Here is a tiny trained network, its code and every weight. The questions are about switching its units off for an input and a class, where a switched-off unit gives its printed mean instead of its output.

import numpy as np


def w(rows, s, z=0):
    codes = np.array(rows[::2]) - 128.0
    scale = np.full(codes.shape[1], s)
    scale[-1] = z or s
    return codes * scale


def norm(h):
    return h / np.sqrt((h * h).mean(-1, keepdims=True) + 1e-5)


def f(y):
    return y / 2 * (1 + np.tanh(0.7978845608 * (y + 0.044715 * y**3)))


def log_softmax(a):
    a = a - a.max(-1, keepdims=True)
    return a - np.log(np.exp(a).sum(-1, keepdims=True))


def net(x, mask):
    res = np.array(x, float).reshape(1, 6) / 4 @ E
    u = 0
    for l in range(3):
        y = f(norm(res) @ A[l][:, :-1].T + A[l][:, -1])
        res = res + np.where(mask[u : u + 4], y, B[l][:, -1]) @ B[l][:, :-1]
        u += 4
    return log_softmax(norm(res)[-1] @ U[:, :-1].T + U[:, -1])


A, B = {}, {}
E = w([
[137,170,113,101,111,62,140,164],'x0',
[114,88,180,80,149,132,156,208],'x1',
[136,98,170,135,139,88,191,96],'x2',
[197,168,156,71,226,137,189,126],'x3',
[72,166,123,249,203,161,189,210],'x4',
[87,116,84,86,135,88,204,76],'x5',
],0.013)
A[0] = w([
[60,136,2,224,65,139,104,121,2],'0.n0',
[72,123,25,189,62,123,131,121,51],'0.n1',
[193,138,100,122,203,228,96,207,29],'0.n2',
[97,114,209,109,141,113,138,205,73],'0.n3',
],0.0082,0.0059)
B[0] = w([
[49,160,63,127,34,133,132,92,255],'0.n0',
[9,199,57,45,164,196,114,149,227],'0.n1',
[70,189,177,109,206,233,124,65,227],'0.n2',
[124,108,107,121,47,118,161,177,193],'0.n3',
],0.011,0.0028)
A[1] = w([
[94,201,217,143,82,103,108,206,105],'1.n0',
[188,236,89,21,186,2,153,43,29],'1.n1',
[214,117,83,79,44,112,54,112,1],'1.n2',
[155,79,68,178,191,81,187,152,166],'1.n3',
],0.0079,0.0044)
B[1] = w([
[191,148,84,130,108,93,91,167,170],'1.n0',
[243,146,3,118,126,62,201,73,253],'1.n1',
[98,79,146,160,179,121,121,86,193],'1.n2',
[46,124,147,201,124,80,172,103,156],'1.n3',
],0.013,0.0058)
A[2] = w([
[140,29,142,135,105,93,2,34,3],'2.n0',
[84,134,171,162,43,165,177,66,94],'2.n1',
[166,66,205,83,66,138,191,239,38],'2.n2',
[147,179,157,153,237,207,81,249,68],'2.n3',
],0.008,0.0047)
B[2] = w([
[74,81,249,107,83,239,136,71,221],'2.n0',
[100,110,135,175,149,167,93,184,158],'2.n1',
[135,29,102,84,145,74,77,236,175],'2.n2',
[216,187,153,123,149,82,108,81,254],'2.n3',
],0.013,0.0042)
U = w([
[56,118,147,194,202,60,219,182,67],'0',
[248,197,191,214,129,67,39,216,81],'1',
[171,10,192,36,121,58,86,242,104],'2',
[234,113,38,62,92,43,191,20,220],'3',
[123,39,228,43,28,202,23,29,121],'4',
[119,88,215,233,135,220,86,66,45],'5',
[10,179,34,147,55,175,26,110,253],'6',
[202,223,201,116,231,219,94,90,167],'7',
],0.017,0.0072)

Each question gives the input, the list of numbers given to net, and the class t.
The units are the neurons (one row each of A and B). Each row of codes is followed by its name. A weight is (code - 128) times the scale printed after its matrix; where a second scale follows, it is the last column's (A, B and U).
mask holds one flag per neuron, layer by layer. A switched-off neuron (its flag False) gives its mean, the last column of its row in B, instead of its output. The means were averaged over made-up inputs and are rounded, as every weight is.
A unit's drop is (log p(t) with every unit on - log p(t) with that unit switched off) / (log p(t) with every unit on - log p(t) with every unit switched off).
The circuit of an input: a set's keep is (log p(t) with only the set's units on - log p(t) with every unit switched off) / (log p(t) with every unit on - log p(t) with every unit switched off). Starting from all 12 units, units are removed one at a time, each time the one whose removal leaves the highest keep (on an exact tie, the one counted first), for as long as the keep stays at least 0.8.
units of the circuit, in order: the units of the circuit, biggest drop first
unit that matters most: the unit with the biggest drop
k most important neurons: the k neurons with the biggest drops, biggest first
drop when u is switched off: that unit's drop, to one decimal
input [2,-6,-5,3,3,2], class 6: unit that matters most -> 0.n0
input [7,1,-4,-7,-3,-8], class 4: units of the circuit, in order -> [2.n0 1.n2]
input [1,6,4,3,-6,-3], class 2: 2 most important neurons -> [2.n2 0.n3]
input [-4,1,5,-8,8,1], class 6: 2 most important neurons -> [0.n0 0.n1]
input [3,8,0,7,3,-7], class 1: 3 most important neurons -> [0.n3 2.n3 2.n2]
input [-7,8,1,4,-1,5], class 2: units of the circuit, in order -> [2.n2 1.n1]
input [2,6,-6,0,1,3], class 2: 2 most important neurons -> [2.n2 0.n3]
input [2,3,-1,-2,0,-3], class 2: units of the circuit, in order -> [0.n3 2.n2]
input [-6,-4,5,-1,0,-1], class 5: 2 most important neurons -> [2.n1 1.n0]
input [8,4,-4,-3,6,6], class 6: 2 most important neurons -> [0.n1 0.n0]
input [-3,6,4,-4,-3,-8], class 2: drop when 0.n3 is switched off -> 0.1
input [-1,-1,-1,0,-3,0], class 4: drop when 2.n0 is switched off -> 0.7
input [-1,7,5,4,1,-3], class 2: drop when 2.n2 is switched off -> 0.5
input [-5,-6,-3,-2,-2,-7], class 4: units of the circuit, in order -> [2.n0]
input [1,-8,-2,8,1,-2], class 3: drop when 2.n1 is switched off -> 0.0
